Each row has two labels, one from each of two sets.
[  9   0  13   6 -15  16 -31   5  -1   3  -4  -6   2 -21   9  -6 -23  -2
 -29  11  16  25  -3  14   6 -13 -37  -6  16  -7   7 -11 -12  15   5  -5
   2 -33  40   8  21 -12  20  12 -17  29 -14   6 -22   3   9  10   0 -11
  -5  -5]  U [63]
[ 24   6   0 -18   1  10 -25  14 -23  15   3 -13 -36  19 -14  14  81   4
  17  -9 -46   9 -37  -5 -24   3   2 -12   1  21 -10 -13  37 -21 -28  -1
 -10  -9   3  14  21  -6  27  -3 -28  -9   4   0 -19  18 -20 -22  -1  -1
  18  -7]  Y [61]
[-12  -7 -11   8  19 -11   0 -41  -4  13 -49  -5 -42  19 -15   9  54   9
  26  -3  11 -11   0  16  -4  12 -36  15  19 -19  39  -1  24  17  29 -30
  23  29  17 -29 -14  38 -20  46 -21 -59  42  13  -5  15   8  -5  12   6
  -9  19]  Y [66]
[ -8  54  -5   5 -49   3  30  36 -12  51   4 -27  -2  -2 -13 -21  -7  -4
 -13 -27 -24 -22  -1 -23  -3  -9  -6  -3  -9  -9 -29   9  21  11 -46 -23
 -24 -23  11   6   2  12   0 -19  45  -4  15   7  14  -3  -9 -22  12  -7
  17  -8]  U [60]
[ 22 -29   7 -12  21 -20   8  32 -29  18 -33 -13 -51  25   9  86   9 -15
 -47 -32 -30 -11 -68 -16 -36  11  -4 -12 -19  37 -61 -13   7 -62 -58  22
 -74   0 -12  26  12 -48  18  27 -20 -12  11   0   0 -22 -36 -29  -2 -49
  13 -16]  Y [61]
[ 17  10   6  21 -22  18 -16  11  12   6 -11  23  17 -25 -28 -18 -22   2
 -26  -7  -1   4  56   6  25 -38   2   2   4  -8  16 -28  -4  53   1  16
  28  -8  16  -7  -6  27   8 -25 -10   6 -24 -22  -4  23  11 -12  10  22
 -21  -2]  U [66]
[-14  -8   5  35  24 -29  -4   3  -3  25   4   2 -39  14   1 -45   2 -21
 -11 -13  -8   7 -41 -13 -19   5 -26 -12   4  15  -9  -2  -4  -4 -41  12
  -4 -12  10  27  21   8   9  30 -26  18  25  -1 -19  -5 -15  -6  -7 -25
  -9 -24]  Y [61]
[-13  15  29   3  21   0 -35 -39  -5  12 -25   5   6   9 -30  11  14 -24
   2   2 -26  16  11  36  -4   9   0  18  19  -8  10   7 -10  37  26 -50
  52  12  21 -26 -14 111   1   2 -76  -1  31 -18 -22  16 -11  -5  -9  11
 -29  24]  Y [63]
[  4 -19  22  29 -10  -9 -28  20 -10  18  14 -16  -2   7  32  18 -42 -10
 -46 -22  13   5 -48   9  -5 -17 -48   4  14   8  -3 -11 -29   5 -41  39
  -1 -31  29   6  19 -39  31  39 -17  28  26  -7  -6   0  -5  -5  21 -17
  32 -10]  Q [61]
[ -8  -1  14  11   0 -10 -28  15 -12  21  -8   0 -26  43 -39   9  33  -9
 -22 -27 -44 -30 -11 -13  -5  10  16  -1  19  -1   3  -7  -7  -1 -41 -38
  22 -21  10 -36  -7  41  20   5 -72 -23  50  -5  -2  17 -12  -8  13 -21
  -9 -10]  Y [60]
[ -5  -3  14  21  -7 -33 -35  54 -14  36  19  -4 -55  48 -10   6   9  -5
 -16 -33  19 -39 -58   4 -14   7 -18   6  13   3 -10   3  22   4 -65 -40
   1 -44  25 -11  15 -14  57  64 -55  -8  35   9   4  21   7 -30  16 -63
 -18   6]  Y [61]
[-12 -49  22  35  -3 -38  19  -2 -19  12  -2   6 -37   5  -4   6   9  -3
   6 -23 -32 -36 -38 -17 -33 -34  -2 -16   1  23  22  46  -6 -49 -28  -4
 -53 -20 -24  11   8 -24   6   3  15 -14  -2  19 -20   2  -1 -14  -5 -24
  15 -29]  Y [61]
[ -2  19 -31 -23  -9 -11 -13  -6  -8  29 -11  -7  -4  11 -41   5  16 -36
  -1 -23 -39  -9   4   7 -19 -21  33  -4   4  20  -8 -13  19   3 -27 -41
   4 -19   4 -13   0  63  18 -13 -43 -23  16  -6  -2  21 -24 -40  -6 -11
  -3 -17]  Y [60]
[ -5 -68  11   8  -4  -6  -7   1 -18  34  -2  19 -54 -50 -31 -14  15   5
 -10  -6 -74 -48   1 -53  -7   4  22  -1 -20   8 -23 -18  27 -53 -42   0
 -32 -34  -5 -10 -27 -47   7 -17 -56 -65  -5   2  16  40 -12 -49  -5 -22
 -15 -33]  N [61]
[  3   5   4 -10  -9  -4 -23  43 -12  14  22  -8 -45  49  13   2  25  -2
  -6  -7  21  18 -45  -5 -17  -1 -44  -9   4  12  24 -15   3 -14 -56  18
 -16 -14  43  19  -1 -10  16   0 -21  14   5   9 -21  -7   4 -10  23 -47
  -2   9]  Q [61]
[ -24    3   11  -10   14  -12  -41   12   -8   -1  -14   -6   -4   26
    4   13   15    4    6   16   14   26  -28   29   17   22  -10   23
   53   -2   -4   11   -7   19   -9  -17   27    3   52  -21   16   63
   12   12 -105   20   17  -50  -27  -20    0    3   16  -17  -29   34]  Y [63]
